Here is a tiny trained network, its code and every weight. The questions are about switching its units off for an input and a class, where a switched-off unit gives its printed mean instead of its output.

import numpy as np


def w(rows, s, z=0):
    codes = np.array(rows[::2]) - 128.0
    scale = np.full(codes.shape[1], s)
    scale[-1] = z or s
    return codes * scale


def f(y):
    return np.maximum(y, 0)


def log_softmax(a):
    a = a - a.max(-1, keepdims=True)
    return a - np.log(np.exp(a).sum(-1, keepdims=True))


def net(x, mask):
    res = np.array(x, float).reshape(1, 4) / 4 @ E
    y = f(res @ A[0][:, :-1].T + A[0][:, -1])
    res = res + np.where(mask, y, B[0][:, -1]) @ B[0][:, :-1]
    return log_softmax(res[-1] @ U[:, :-1].T + U[:, -1])


A, B = {}, {}
E = w([
[7,202,127],'x0',
[83,31,13],'x1',
[25,1,233],'x2',
[130,127,128],'x3',
],0.007)
A[0] = w([
[120,81,175,110],'N0',
[98,77,137,53],'N1',
[127,95,234,46],'N2',
[156,174,87,3],'N3',
[121,95,190,27],'N4',
[68,142,98,169],'N5',
[117,97,115,77],'N6',
[149,170,102,177],'N7',
[129,141,163,108],'N8',
[125,60,148,96],'N9',
[153,173,118,111],'N10',
[175,165,157,20],'N11',
[143,165,95,142],'N12',
[142,133,84,117],'N13',
[107,75,62,225],'N14',
[92,119,4,160],'N15',
[179,107,154,52],'N16',
[94,158,149,120],'N17',
[100,180,109,122],'N18',
[92,60,157,28],'N19',
[79,190,128,72],'N20',
[179,76,94,126],'N21',
[194,94,140,122],'N22',
[61,107,54,203],'N23',
[103,77,91,117],'N24',
[213,34,191,62],'N25',
[175,162,43,74],'N26',
[169,152,222,187],'N27',
[104,225,211,102],'N28',
[12,123,137,66],'N29',
[143,154,105,25],'N30',
[111,111,157,20],'N31',
[184,160,58,45],'N32',
[86,176,156,107],'N33',
[67,181,54,22],'N34',
[137,140,117,81],'N35',
[82,158,147,77],'N36',
[133,159,77,136],'N37',
[76,166,97,61],'N38',
],0.014,0.0049)
B[0] = w([
[82,184,92,199],'N0',
[102,145,101,174],'N1',
[105,152,82,221],'N2',
[75,136,83,172],'N3',
[66,152,54,178],'N4',
[212,95,106,187],'N5',
[101,203,107,150],'N6',
[92,87,144,200],'N7',
[161,141,99,160],'N8',
[93,173,100,195],'N9',
[86,137,133,180],'N10',
[128,161,100,166],'N11',
[85,90,134,186],'N12',
[95,160,136,170],'N13',
[192,206,164,240],'N14',
[167,184,164,244],'N15',
[149,81,71,164],'N16',
[179,94,107,169],'N17',
[153,59,96,171],'N18',
[79,141,86,195],'N19',
[144,86,118,174],'N20',
[178,101,116,207],'N21',
[180,96,87,200],'N22',
[191,158,153,230],'N23',
[132,210,166,191],'N24',
[143,94,85,240],'N25',
[3,152,104,223],'N26',
[170,204,132,255],'N27',
[171,190,127,242],'N28',
[127,115,72,213],'N29',
[60,146,89,146],'N30',
[72,106,120,145],'N31',
[110,124,69,211],'N32',
[176,91,89,181],'N33',
[132,128,99,178],'N34',
[78,114,126,138],'N35',
[148,86,64,164],'N36',
[118,113,120,186],'N37',
[142,43,90,161],'N38',
],0.0073,0.0083)
U = w([
[16,121,74,86],'0',
[170,182,127,66],'1',
[131,93,102,253],'2',
[177,3,43,73],'3',
[119,116,186,170],'4',
],0.013,0.011)

Each question gives the input, the list of numbers given to net, and the class t.
The units are the neurons (one row each of A and B). Each row of codes is followed by its name. A weight is (code - 128) times the scale printed after its matrix; where a second scale follows, it is the last column's (A, B and U).
mask holds one flag per neuron, in row order. A switched-off neuron (its flag False) gives its mean, the last column of its row in B, instead of its output. The means were averaged over made-up inputs and are rounded, as every weight is.
A unit's drop is (log p(t) with every unit on - log p(t) with that unit switched off) / (log p(t) with every unit on - log p(t) with every unit switched off).
The circuit of an input: a set's keep is (log p(t) with only the set's units on - log p(t) with every unit switched off) / (log p(t) with every unit on - log p(t) with every unit switched off). Starting from the 12 units with the biggest drops (on a tie, the unit counted first), units are removed one at a time, each time the one whose removal leaves the highest keep (on an exact tie, the one counted first), for as long as the keep stays at least 0.8.
units of the circuit, in order: the units of the circuit, biggest drop first
k most important neurons: the k neurons with the biggest drops, biggest first
drop when u is switched off: that unit's drop, to one decimal
input [-5,8,-8,-8], class 0: units of the circuit, in order => (N26)
input [-7,-6,-5,3], class 3: units of the circuit, in order => (N22, N16)
input [-6,-5,-5,-1], class 3: units of the circuit, in order => (N22, N14)
input [7,8,-2,-8], class 1: 2 most important neurons => (N15, N14)
input [-6,-7,7,3], class 0: units of the circuit, in order => (N4, N2)
input [1,-6,6,3], class 0: 2 most important neurons => (N4, N14)
input [5,4,3,8], class 2: 3 most important neurons => (N27, N28, N29)
input [7,7,-1,-1], class 1: 4 most important neurons => (N15, N14, N23, N24)
input [-5,6,-3,-4], class 1: units of the circuit, in order => (N14, N15)
input [-1,7,6,-5], class 1: 2 most important neurons => (N14, N23)
input [-5,-4,2,-3], class 3: 2 most important neurons => (N25, N14)
input [-5,5,1,-5], class 1: 2 most important neurons => (N14, N24)
input [-4,7,7,0], class 0: 2 most important neurons => (N19, N9)
input [6,4,0,-1], class 3: drop when N5 is switched off => 0.2
input [-6,-2,-2,0], class 3: drop when N22 is switched off => 0.1
input [-5,3,6,5], class 0: drop when N19 is switched off => 0.2
